Known rows, with every way that one mark hangs from another
U{L{K} Z}: [  -4  229 -236  113  -64  -91  -61  184   49   21 -151   28  106  133
 -125  196 -199  -60 -155  -25  -84 -111  -15    4   60  147  109   72
  158 -322 -178  -33   26 -254   25  -43 -273  213  -15   80   20 -239
  -65 -114  128   32  456 -281  388  181 -257 -190  -29]
L{K{C} Z}: [  37  207 -337   40   -6  -69  -42  156   12  -47 -227    4   62  120
  -29  182 -255  -36 -140  -98  -58  -67   39  125  -24  179   79    2
   -7 -337  -76   10   22 -147   44  -29 -250   -1  -23   -1   22 -258
  -51 -184  118   11  261 -291  175  175 -222  -82  -76]
K{C{B{X} E Z{U}} L}: [  98  266 -105  111  -11   -3 -106  435 -212   -1 -224 -144   -3 -163
   11   64  -52  139 -106  -46    9 -125  -14  -34 -129  -12  -10  170
  100 -435 -137  163  -41 -339 -105   11 -196   96    4  247 -210 -280
 -173 -136   22  108  364 -197  296  344 -155 -219  -31]
R{V{B G{J{D}}} W{X{H}}}: [  -3  175 -183  -50 -211 -106  216   45  365  -14  -79   54  307  108
  -63   96  -13   92   67   21 -182   87 -110   50  -74   52  130   84
  146 -550 -391 -131   47  -77  -98   65 -227  277  215   94 -137 -205
  -51   -8 -402  136  183 -192  264  102 -255  -32 -112]
U{L{Z{C{E{Y}}}}}: [  16  274 -159  154  -34 -141 -230  403  -88 -108 -155  -39  -41  156
   63  248 -172   42  -29   22   51  -78   70 -151  -27   33  -30  -25
  144 -489 -147  -26   -8 -230  118  -44 -143   15  -94   65  -94 -373
 -110  -96   46   86  371 -175  330  365 -182 -148  -43]
H{R{Z} X{E G}}: [ 203  178 -183  -38 -277 -110  -90  229   23   33 -150  -16  215  129
  129  132 -327  122  -21   55 -177   51   60  175   69   65  233  -49
   -4 -400 -312  -97  137 -202  -29 -222  -24   66   20  104  137 -377
  -75  -95 -181  215  158 -253  391  283 -399 -213 -105]
G{J{D{R{V} X{H}} E} Y}: [ -26  114 -115   67 -223 -152  142   48  180  106  -41   50  323  187
   97   46  102 -126  156   95    9  -32  -43  -92  -11 -129  239   41
   91 -474 -290 -195  -90 -205 -199   53 -126  224  268  200  103 -198
   -9  150 -231  194  337 -233  485  547 -225   35 -160]
G{J{D{R}} Y}: [ -69  110 -181   99 -179 -141    4  113  110   11  -33  -42  194   36
  -18  105  -15 -242   90  148   46 -209   39  -39  -54  -50  105   74
   91 -347  -99  -80  -81 -170   41 -111 -151  179   95   94   50 -176
 -113   95 -148  212  315 -275  430  261  -69  -17 -131]
V{B{X} G{J{E}}}: [  36  212 -103  -80 -112  -40   42  -10  150  -36  -38   11   49   30
  125   22  -85  -29   67   69  -40   28  152  -58   16  -11   79  246
   67 -532  -88  -79  -47 -111  -46  -54 -217  383   45  -59 -191 -277
   73 -192 -194  261  264 -265  291  312 -202   94  -67]
G{J{D{X} E}}: [  52  246  -62   46  -89 -124    5  158   90   11  -23   63  183  103
  108  -48  -41 -199   -2   70   70  -75  148  -44   74  -75  155   75
   34 -425 -121  -82  -94 -142  -60   -9 -161  165  107  132  -11 -114
   45  -29 -195  204  372 -275  414  370 -185    5 -145]
G{J{D{R{W Z{L}}}} Y}: [  21   84 -222   81  -24 -142   78  148  107  -80  -40    0  271   66
  -40  144  -92 -109  136  152   -3 -235 -154  -60 -124  -57  169   74
  133 -370 -287  -82   21 -214  -96  -22 -225  169  199  121   96 -231
 -164  179 -198  143  302 -251  401   -7 -193  -21 -150]
R{G W Z{U}}: [ 197  172 -261  -30  -90 -139   41  363   17  -31 -169    9  186   17
   80   11 -234  196    2    6 -175 -174  -59   12   -6   53  205   15
  130 -346 -341    3  128 -184 -127 -167 -219  111   -2   81  192 -197
  -81   20 -411   31  328 -294  228  -82 -266 -157 -181]
J{D{R} E G{Y}}: [ -25  228  -78   88  -42 -211 -102  120  123  125 -166  -10  159   22
   19 -145   84  -50  101   56  -52  -81  187  -61   61  -96  221  114
  140 -490 -144 -118  -91 -103  -30  -45 -110  179   76  208   63 -113
  -13   34 -105  320  330 -281  529  360 -228    3 -177]
R{V{B G} W{X{D E H}}}: [ 138  196  -65 -163 -336 -115  198    3  203   72 -155   20  331  198
  140   78  -48  281   41  -83 -278  143  -66  129 -148   47  107   38
  126 -648 -491 -182  138 -163  -41  -81  -51  255   40  216  -69 -387
  -71  -81 -346   96  124 -160  228  363 -168  -36  -36]
B{W{H{R} X{D G}}}: [ 102   66  -95  -74 -289  -17 -175  159  -58  117  -63  154  126  226
  117   26 -255  119   41  -37  -79  -51   -9  269  -41   68  -79   52
   92 -398 -222  -90  -19  -75  147 -160  -77  137   57   80  164 -229
 -184 -178  -34  169  156 -298  400  251 -204 -256 -157]
D{H{X} J{G}}: [  18  139 -183  152 -294 -161  -21  106  -84  150 -101 -154  227  121
  107  -29  -90  -75   65  145  -98 -187  130  103   -5  116  219 -118
  -42 -395 -230 -153  -86 -182   -9 -135  -51  201  190   55  196 -302
   25   80 -199  125  339 -287  505  311 -181  -43 -173]
V{B{W X{D H}} G{J Y}}: [ -19   35  -81 -169 -323  -36  235 -129   73  121  -58  -27  207   85
  240  158 -138  -82  125  102  -59  -11  -18  -11  -55   33  -64  227
    2 -561 -182 -112  -33 -213  -34  -43 -142  419   84   95  -15 -428
 -196 -187 -249  198  172 -210  310  368 -106  100  -52]
K{C{E{Y}}}: [  64  273 -170  126 -110  -96  -21  315 -124  -47  -62  -98  102  -28
   37  169 -107   39  -80    4    9  -91   84  -37   35   17   33  -49
  -13 -506 -131   11  -64 -172  168 -147 -116   19   71  -31  -19 -293
  -74  -81  -26  106  353 -252  246  226 -187 -201  -67]
K{C{B{W} E Z{U{R}}} L}: [  94  261 -181  109    0   49 -147  532 -158  -54 -245  -98  -32  -45
 -154  160  -67  100 -124  -48  -51  -67  -59  -75 -115  -98  -25  280
   82 -393  -79  110   64 -388  -93  -12 -208   44  -45  251  -86 -261
 -210 -103  150  160  426 -188  373  270 -273 -283   -8]
C{B{W X} E{Y}}: [ 127  166 -138  -27 -126 -134  -70  354 -223   31 -149  -65  158  -24
  326   41 -124   86 -101   35   90  -95   83  -86  203  -40 -115   93
  118 -632 -184   25  -33 -217    4  -76  -45  182   38    2   75 -288
 -128 -152  -38  170  373 -225  348  -16 -254 -140  -12]
H{R X{D{J} E G{Y}}}: [ 165  183 -110   46 -428 -139  -55   32   -1  290 -178  -95  257  122
  213  182 -204  -43  166   31  -50 -118   99  205  -67  -26  186 -109
    5 -393 -229 -154   31 -245   76 -247   53   70  -36  235  149 -520
 -190  -48 -176  205  150 -271  520  595 -157 -111 -103]
K{C{E Z} L{U{R{W}}}}: [  94  336 -208  160   73  -25   14  386   57    2 -417  -13   99  -15
 -290  169 -147  182 -168  -89  -80   53 -158   34  -71   33  113  143
    4 -373 -135  -11   78 -343  -58   17 -250   88   90  191  -35 -261
 -197  -49  170   56  437 -280  306  227 -385 -307   11]
X{D{H} E{Y}}: [ 127  132  -36  -40 -336 -213   -8  144 -170   48  -71 -131  287  207
  207   92  -83   29  -54   68  -24 -178  135    6  -12   17   86  -67
   -2 -568 -264 -156    4 -240  170 -191   79   87  -66   85   95 -330
 -111  -19 -172  127  352 -233  366  452  -43 -117  -54]
E{J{D{H}} Y}: [  50  128 -152   44 -152 -259  -67  177 -127  -35   31  -71  334   66
  -60   66  -69 -102  -20   98   57 -184  141 -171  158  -15  110  -39
   37 -540 -173 -133 -122 -113  139  -50   16  104   82  -98   13 -230
    8   28 -110  157  412 -303  432  282 -166 -121 -160]
H{R{V W{B X{E{Y}}}}}: [ 211  128 -146   31 -279 -153  -81  199   -6   14 -120    0  142  101
   10   64 -153  249    4 -139  -29 -102 -126  146   10    9   69 -139
  212 -562 -227  -21   80 -115   -4  -97  -55   13   23 -110   11 -241
  -88  -86 -200   55  208 -217  312  -67 -270 -314  -92]
L{K{C{B{W X} E}} Z{U}}: [ 161  186 -319  -93   19  -39  -72  331 -139    8 -407  -52   14   26
  247   85 -182  148 -128 -132   96 -162   61   55  -57   45 -118  159
  104 -430  -97   98   27 -256 -143   89 -206   17 -122  168   36 -295
  -94 -297   96   50  276 -222  228  164 -260  -33    1]
V{B G{J}}: [ -25  209 -203  -28 -192   -2   30   50  135  -69   61  -17   51   37
   -6  186 -120 -101   15  105 -126  -31  111  -16  -49   69  130  140
   52 -449  -99  -47   -1 -127   94 -186 -267  300   34  -72 -183 -311
   -6 -129 -246  192  284 -216  246  170 -141   81  -71]
D{G{J} R}: [ -35  106 -232   81 -219 -113  -39  146  -71  -17   40  -70  114  143
  115  116  -63 -156   93  210  -57 -207  135  -44 -146   38  111   71
   61 -372  -69 -166  -96 -163   83 -208 -139  261  159  -15  134 -309
  -23  116 -107  135  392 -177  397  275 -156  -14 -135]
W{H{R{V}}}: [  75   92 -235   60 -113  -38  -92  272   36  -28   38   78  136  111
  -86   63 -146   55  -49    7 -132   -5  -70  181   31   96  157  -23
  139 -334 -218  -10  -13  -91   51 -141 -250   53  197 -180  109 -130
  -34  -66 -115   87  216 -317  283   -1 -240 -209 -181]
K{L{Z{U{R{G{Y}}}}}}: [  17  162 -267  123  -73  -49 -105  245  -30   62 -190  -30  -93   96
 -238  230 -252  -18   92 -118  -53  -89  -85  -42 -125   33  117   42
  221 -234 -103  -19  110 -315    1  -85 -325   59 -128  198   23 -204
 -129  -35  -78  137  326 -354  401  357  -97 -197 -111]
X{D{G{J} H R{W Z{L}}}}: [  83   70 -146   54 -202 -136   76   97 -151  -31   43 -101  342  311
  153  139  -70   28  186  285 -101 -269  -67  -10 -317  -14  177   78
   63 -467 -378 -261  -25 -243  -26  -88 -112  291  244  103  261 -421
 -121  282 -216   28  415 -109  439  225 -238   24 -182]
Z{C{B{W{X}}} L{K U}}: [  78   72 -410 -136   45  -16 -272  295  -57   79 -259  183   -1  155
  118   78 -301  121  -30  -71  157 -463   77  100   -5  246  -30   -1
  199 -303  -90   31   33 -216  -82   76 -245   38  -95  230  -31 -338
 -121 -218   79  160  330 -352  415 -105  -69 -121   13]
L{U Z{C{B{X{E H}} K}}}: [  45  126 -284 -152 -109 -182 -147  267   42   -3 -440  -92  104  162
  262  101 -150  313 -112  -34   12  -77   99   12  -47  187   -4   49
   99 -502 -244  -58  105 -231 -161   75 -119  -13 -129  351  -96 -423
  -57 -182   56  185  212 -189  245  413  -65  -13  110]
B{W X{E{Y} G{J} H}}: [  63   -5 -169 -189 -356 -163  150  115  -43   14 -226   -6  253  210
  388  142 -199   13  -42   90    6  -29   90  -85  138  125  -66   10
 -110 -578 -180 -181   43 -243    6 -117   37  194   99  133  148 -371
 -207 -135 -163  217  282 -282  309  371 -158 -163   -9]
H{X{D{G R{V W}} E{J}}}: [ 235  201 -141 -117 -244 -261  102   94  -83  123 -158  -51  483  186
  189   43  -72   92  160  105 -154  -22   53  -31 -127 -108  176  -25
   86 -564 -338 -288    8 -236  -21 -123  128  201  127  116  274 -465
 -119  161 -193  115  275 -150  435  574 -382  -63 -150]
R{G V Z{C}}: [ 128  222 -229   81 -161  -74  -27  439   51  -91 -158   53  207  134
   39   84 -228  198  -32   79 -188  -40  -44   -5   94   93  182  -27
   94 -448 -369  -19   88 -117  -83  -80 -215   62  120   24  237 -262
 -135   73 -373   49  306 -324  213    3 -249 -215 -222]
X{D{G H{R} J} E{Y}}: [ 164   90 -107  126 -429 -261  -85  122 -263  186  -68 -251  244  252
  254  145  -34   22   86  103    2 -289  173   41 -127  -16  156  -50
   20 -562 -183 -265  -90 -182  168 -185  112   33   57  -46  217 -541
  -54   38 -148   50  385 -176  523  481 -175 -126 -110]
J{D{H R X} E{Y} G}: [  26  207  -49   68 -170 -320 -110  146  -85  163  -70  -93  214  212
  227 -131   96   13   64   87   55 -142  214 -107  118 -116  219   50
   77 -638 -236 -261 -213 -134    0   23    8  167  156   89  146 -228
  110   59 -155  273  483 -245  629  454 -344    8 -157]
B{X{G{J Y}}}: [  -5  119 -121   36 -250  -52   82   47   73   93  -82   32  135   31
  134  139 -202 -155   74  115   24 -124   24   23   36   72   34  -11
   15 -391 -109  -53  -50 -206   28 -143 -159  346  112  122   38 -253
 -195  -52 -173  163  244 -295  317  287  -15   -9 -123]
C{B{X} E K}: [  54  289 -102   88  -94 -125  -87  351  -64    5 -108 -122  147  -63
  189   19  -18  229  -77   97   -5  -75   90   -9  123   14  -33  109
  208 -518 -282   49  -16 -178  -33 -101 -159  183   55  189  -62 -220
   -3  -47    2  195  316 -176  269  106 -150  -18   15]
V{B{W{H{R}} X{E}} G{Y}}: [ 106   -3 -138 -133 -270  -10   22  -15   29   51  -62  -28  -87   54
  176  104 -165   93   57 -136  -39  -40  -23  121  -35   13  -43  259
  125 -499 -109  -42  -30 -155  -14 -129 -135  241   64 -155   -5 -362
  -69 -377 -106  184   66 -300  323  201 -219   22  -34]
K{L{U Z}}: [  46  155 -259    5   11  -71 -123  192  -44   -6 -306   44   75   99
 -164  141 -297  -50 -126  -61  -72  -27  -14   19  -22  184  132  -26
   36 -295  -66  -13  115 -228   61  -83 -254   93  -22   41  -18 -180
 -110 -140   81   26  383 -343  283  302 -168 -213  -68]
X{D{J} G H}: [  27  173 -139   31 -381 -139   -4   84  -12  126 -118  -49  367  185
  235  144 -143  -33   39   90 -190  -13  135   95  -11   88  131  -95
  -54 -472 -338 -197   12 -162  107 -228  -24  174   74  267  155 -445
  -82   63 -159  122  300 -266  367  469   -2 -116 -116]
J{D{H{R{Z}} X} E{Y} G}: [ 130  197  -41  117 -107 -274 -112  231  -58  160  -91  -37  231  163
   90 -108  -28  119  -17   76    7  -42   85  -28  193  -80  317   39
   63 -642 -269 -169 -124  -90 -101  109  -61   62  185  -12  135 -216
   65  -36 -222  206  420 -216  580  246 -537 -101 -206]
K{C L{U}}: [  55  193 -231   46   -4  -34  -17  219  -40   28 -228  -20   92  -18
 -227  127 -236  -36 -119  -39  -52 -101  -38   50  -22  169  130  -30
  -77 -284   11   20   20 -225   74 -104 -218   60   95   21  -13 -217
 -125 -113   68   29  421 -401  257  283 -100 -333  -90]
V{G{J Y}}: [ -73  130 -174   82 -220  -33   59   53  116   14   39   23   76   15
   -9  202 -131 -189   61  112  -57 -190   14  -26  -76   72  124   32
   49 -366 -109  -14  -16 -186   90 -189 -268  302   59   18 -119 -251
 -146  -74 -188  174  278 -257  294  262  -73   72 -139]
Z{C{E} U{L}}: [  66  247 -140   98  -40  -80 -202  486  -42  -85  -71  -38  -56   45
   81   93 -105   27   38   84   27 -281  144  -91 -117   37    5   18
  162 -276 -116   32  -26 -285   20 -140 -175   69 -130  211  -92 -298
  -12  -61 -116  112  364 -226  353  361   37 -120  -82]
J{E G{Y}}: [  10  215  -72   93  -34  -97  -47  106   66  130 -111   61   74   -7
   -9 -101  -22  -38   52   25  -95  -69  139  -34   73   21  240   18
   82 -453  -92  -25  -29 -141  -38 -106 -172  228   54  140   -6 -116
  -59  -66 -119  217  315 -262  395  300 -166    9 -171]
H{R{W{B}} X{E{Y} G{J}}}: [ 168  184 -206  -56 -345 -132  -54   87   32   60  -99  -60  147   97
  145  217 -254  101   89    9   -9  -65   24  139   13   11  170 -136
   54 -511 -147  -75   75 -207   21 -180  -53   43  -35   21   -2 -395
 -195  -98 -270  240  223 -172  398  150 -384 -226  -63]
H{R{G W}}: [ 146  212 -267   73  -67 -127  -23  317   38   38  -52    6  171   89
   44   -2 -204  135   14   38  -96  -36    5  138  112  123  195   40
   98 -314 -201  -32   40 -109    1 -224 -224   69   55  -76  158 -262
  -46  -55 -277   91  295 -349  304 -253 -379 -192 -197]

Rows
[  67   71 -225   20 -422 -115 -160   63 -177   55  -34   -6  115  129
  -38  113 -160  312   76 -155   31  -43   50    4   45  120   80 -162
  184 -602 -184 -113   -6  -66   33 -133    3  -54  -23   64  -84 -439
   45  -84 -180  208  263 -302  432  294 -222 -312  -76] => W{B X{E{J Y} H{R{G}}}}
[  92  124 -308  -40   36  -55 -184  341  -35 -111 -152   77   89  104
   23  129 -346   50  -36   71  -15 -294   58    6  -37  184  131  -48
   53 -304 -205  -11   58 -204  -11  -51 -261   46   18  101   31 -352
  -57  -60  -89  123  310 -346  315   34  -56 -132  -87] => R{Z{C L{U}}}
[  67  233 -107   -1 -205 -120  -32  119   -4   99  -12   99  125  162
  219  132 -138  -88   51   69   48  -81  138 -111  121  -47  176  -46
   -1 -536 -126 -141  -72 -183   48 -110 -104  223   77   72  -10 -283
  -70  -61 -173  222  428 -228  401  471 -248  -39 -107] => D{X{G{J{E{Y}}}}}
[  63  247  -30  -36 -246  -55   26  -30  120  207  -91   84  253   91
  110  113 -162 -114  206  119  -44  -55   97   50  -40  -80  201  -29
   20 -422 -203 -103   15 -239    0 -120  -85  273  -13  314   11 -260
 -252   -6 -212  305  235 -218  456  682 -199  -28 -147] => H{X{D G{J{E} Y}}}
[  82  249 -176  170  -89  -46 -144  473   10 -151 -124    1   78   99
    6  148 -179   97  -70   76  -79    8   39   -6   -7  -17   60   72
   80 -434 -236  -54   47 -217  -37  -51 -163   79  -15  123   94 -320
    3   32  -37  159  303 -221  331  179 -153 -152  -50] => U{R{Z{C{E}}}}
[ 110  210 -142  -56 -412 -177   23   70  -61   46 -187 -107  237  174
  220  138  -62  214   84    8   -9 -111   15    7 -100  -66   86  -29
  144 -654 -240 -157   50 -185   67 -202  -33   52  -72  165  148 -400
 -218  102 -354  183  402 -213  351  245 -215 -165  -52] => X{D{R{G{J} W{B}}} E{Y}}
[ -32  133 -118   33 -435  -15 -136   36   -8   -1    6   24   95  125
   69  107 -225  108   47  -81 -159  -35   57  172  -27  142   26 -147
  112 -480 -302  -62   17  -99   43 -198 -103  238   47  237  -47 -264
   16  -36 -124  150  199 -227  342  250   11 -193 -104] => W{B X{G H}}
[ 116  171  -61  -40 -204 -177   76  -52  -37   91  -96 -124  141  -66
   62   55  -45  -78  106  -55   32  -77  192 -138    8  -96   49  128
  156 -622  -76 -142 -124 -141  -17  -19   39  255   88   78  -27 -374
    5  -95 -167  149  206 -208  410  482  -73   84  -67] => V{B{X{E{J{D{G{Y}}}}}}}
[  16   49 -223   77 -225 -112   46  133  -15  162  -34  -43  143   65
  125   49 -206   90  100   21   -6  -42  -17  119  116  174  106   10
  105 -350 -223  -61  -58 -159  -72 -132 -190  150  132   55  125 -351
  -34  -90 -234  165  187 -385  392   37 -204 -152 -153] => B{X{H{R{G{Y}}}}}
[  94  231   -9  -84 -273  -71   41  -44   32  196  -81  -38  168   10
  197  127 -205  -24  110   13  -73    6   88   94   41  -32   19   75
   93 -546 -210  -83  -47 -186   82 -149  -69  361   -9  168   29 -384
 -159 -128 -210  173  167 -233  333  350   -6   24  -70] => V{B{X{D G{Y}}}}
[  68  246 -188  102   14 -155 -280  574 -188   -8  -76 -138  -45  -83
   47  184    2  238   27   71   52 -338   84 -218  -35   -7   47   31
  248 -438 -119  118   10 -293   29  -31 -194  -81 -159  193 -235 -282
 -171  -61  -43  214  448 -126  320  342  -47 -223   24] => Z{C{B E{Y} K{L}} U}
[  45  260 -262   81  -19   34  -91  246  -66   53 -268  -70  101  -30
 -297  203 -162    6 -203 -106  -71  -23  -93   21  -98   87  171   73
    2 -392  -70   71   57 -277   10   11 -284  102   16  108  -99 -277
 -198 -140  151   30  510 -289  339  279 -211 -363  -31] => K{C{B} L{U{Z}}}
[ 108  260 -142  114  -55 -101  -88  554   35 -140 -181  -41   79   13
  -43  183  -81  348   17  119 -216 -183  -75 -172  -87   32  117  100
  191 -399 -373   55  132 -239  -55  -15 -309   64   34  143  -86 -230
 -140  -12 -181  110  335 -183  182  433 -216 -163 -112] => R{V{G} Z{C{E K{L}} U}}
[  22  134  -91  188 -623  -94 -162   -3 -194  120  -81 -175  193  257
  140   33  -49  176  197   -6  -24 -275   21  172 -208  -22   14  -61
  174 -518 -350 -204  -94  -87   65 -208   10  197   56  160  238 -401
   43  212 -221   58  380 -309  523  384   -6 -152 -163] => W{B X{D{H J R{G}}}}
[ -23   96  -86   23 -407  -52   -3  -45  -13   76  -30  -58  112   22
  185  140 -234   16   90  -53  -92  -45   24  114   56   86   21  -92
   88 -512 -260  -38  -36 -179  -28 -163 -117  325   86  199   26 -327
  -69  -70 -146  153  172 -255  337  250   35  -80 -106] => W{B{X{G{Y} H}}}
[  35  253 -231   74   18 -172 -141  314  -87   13 -366  -43   67   45
 -129  244 -172  235 -110  -25   -5  -86  -17 -145   61  115   70  -21
  152 -444 -167   -8  113 -233  127  -30 -244  -13  -13   92  -93 -191
 -158 -114  163   98  448 -232  263  423 -316 -216   55] => C{E{Y} K{L{U Z}}}
[ 116  158 -142  -68 -150 -197 -123  227 -214   18 -186  -46  207  -48
  154   73  -91   92 -148  -21   65  -80  110 -190  136  -29   18   72
  111 -705 -161  -23  -44 -234  -25  -31   58  138  -39   73 -170 -420
 -140 -132    8  225  343 -195  361  309 -233  -84   22] => C{B{X{E{J Y}}} Z}
[ 156  175 -118   31 -262 -246   38  141  -31   15  -68  -15  459  225
  142   53  -85   60   60  110  -85  -27  -41  -76   52 -133  220   43
   -5 -577 -424 -287  -79 -158 -104  -52   74  294  230   71  270 -380
   35  180 -189   42  419 -217  467  362 -383   18 -215] => E{J{D{H R{W Z} X{G}}}}
[ -15  210 -118   12 -148   20   47  -66  211   15   36   40   -3   -5
  -51  149  -23  -99  147   38  -80  -54   82  -94  -69  -60  215  185
  100 -482  -67  -35   -2 -145  -26 -119 -254  358    8  -13 -246 -257
  -35 -141 -215  233  275 -202  313  386 -171  153  -92] => V{B G{J{E} Y}}
[  34  304  -82  237  -48   23  -35  369 -132  -95 -151  -74   53  -48
 -155  135  -82   51 -140   -8 -113    5  -29  -25  -59   61   71  111
  -32 -398 -142   92  -10 -266   45 -105 -199   86  128  116 -114 -233
 -184  -69   82   46  376 -238  240  358 -255 -260  -84] => K{C{E Z} L}
